Here is a tiny trained network, its code and every weight. The questions are about switching its units off for an input and a class, where a switched-off unit gives its printed mean instead of its output.

import numpy as np


def w(rows, s, z=0):
    codes = np.array(rows[::2]) - 128.0
    scale = np.full(codes.shape[1], s)
    scale[-1] = z or s
    return codes * scale


def f(y):
    return y / 2 * (1 + np.tanh(0.7978845608 * (y + 0.044715 * y**3)))


def log_softmax(a):
    a = a - a.max(-1, keepdims=True)
    return a - np.log(np.exp(a).sum(-1, keepdims=True))


def net(x, mask):
    res = np.array(x, float).reshape(1, 7) / 4 @ E
    y = f(res @ A[0][:, :-1].T + A[0][:, -1])
    res = res + np.where(mask, y, B[0][:, -1]) @ B[0][:, :-1]
    return log_softmax(res[-1] @ U[:, :-1].T + U[:, -1])


A, B = {}, {}
E = w([
[136,152,142,132,133,111,123,120,152,78],'x0',
[142,111,45,255,105,147,130,134,217,120],'x1',
[208,163,37,53,123,198,224,148,22,186],'x2',
[153,142,80,148,163,163,250,72,78,101],'x3',
[88,117,122,83,78,157,123,143,167,92],'x4',
[97,107,127,187,83,93,98,143,87,196],'x5',
[162,139,253,58,231,103,62,90,153,102],'x6',
],0.0098)
A[0] = w([
[48,183,147,210,61,34,187,57,2,137,186],'neuron 1',
[41,132,221,137,170,84,71,143,209,113,236],'neuron 2',
[83,172,130,105,134,157,65,102,168,160,194],'neuron 3',
[159,169,218,42,214,129,149,57,98,160,212],'neuron 4',
[154,171,39,174,16,178,209,152,164,215,252],'neuron 5',
[68,145,166,209,86,137,65,159,227,107,203],'neuron 6',
],0.0073,0.0031)
B[0] = w([
[111,137,187,170,154,97,110,93,69,212,180],'neuron 1',
[141,253,106,95,67,121,69,52,187,74,218],'neuron 2',
[153,53,166,161,153,124,82,121,115,36,154],'neuron 3',
[195,134,86,66,189,228,83,100,197,156,206],'neuron 4',
[122,103,102,194,117,115,180,191,23,82,255],'neuron 5',
[86,94,136,74,24,75,119,139,115,62,213],'neuron 6',
],0.012,0.017)
U = w([
[78,132,192,158,189,106,127,78,97,230,39],'0',
[238,147,152,76,255,233,93,106,163,145,250],'1',
[98,156,180,137,43,37,123,101,192,33,120],'2',
[99,92,57,210,72,159,228,224,17,117,181],'3',
],0.0084,0.0019)

Each question gives the input, the list of numbers given to net, and the class t.
The units are the neurons (one row each of A and B). Each row of codes is followed by its name. A weight is (code - 128) times the scale printed after its matrix; where a second scale follows, it is the last column's (A, B and U).
mask holds one flag per neuron, in row order. A switched-off neuron (its flag False) gives its mean, the last column of its row in B, instead of its output. The means were averaged over made-up inputs and are rounded, as every weight is.
A unit's drop is (log p(t) with every unit on - log p(t) with that unit switched off) / (log p(t) with every unit on - log p(t) with every unit switched off).
The circuit of an input: a set's keep is (log p(t) with only the set's units on - log p(t) with every unit switched off) / (log p(t) with every unit on - log p(t) with every unit switched off). Starting from all 6 units, units are removed one at a time, each time the one whose removal leaves the highest keep (on an exact tie, the one counted first), for as long as the keep stays at least 0.8.
circuit, biggest first: the units of the circuit, biggest drop first
k most important neurons: the k neurons with the biggest drops, biggest first
drop when u is switched off: that unit's drop, to one decimal
input [-4,-4,2,-6,-1,2,-2], class 0: circuit, biggest first : neuron 5; neuron 6; neuron 4
input [2,-5,-8,-2,-2,-5,7], class 1: 2 most important neurons : neuron 4; neuron 5
input [2,3,-1,7,1,7,6], class 1: circuit, biggest first : neuron 6
input [-2,-4,-8,-2,-4,-5,7], class 1: 2 most important neurons : neuron 4; neuron 5
input [-8,-7,-1,1,-6,-1,-6], class 0: 3 most important neurons : neuron 1; neuron 6; neuron 5
input [-7,0,0,8,-4,1,2], class 1: 3 most important neurons : neuron 4; neuron 5; neuron 6
input [5,-8,1,-1,-4,-2,-6], class 0: 2 most important neurons : neuron 5; neuron 1
input [0,-5,-5,8,4,3,2], class 1: drop when neuron 1 is switched off : 0.0
input [8,-7,5,7,-3,2,1], class 1: drop when neuron 4 is switched off : 0.1
input [7,-2,-1,2,-7,0,7], class 1: drop when neuron 5 is switched off : 0.0
input [7,-1,5,-5,3,0,-1], class 3: drop when neuron 4 is switched off : 1.7
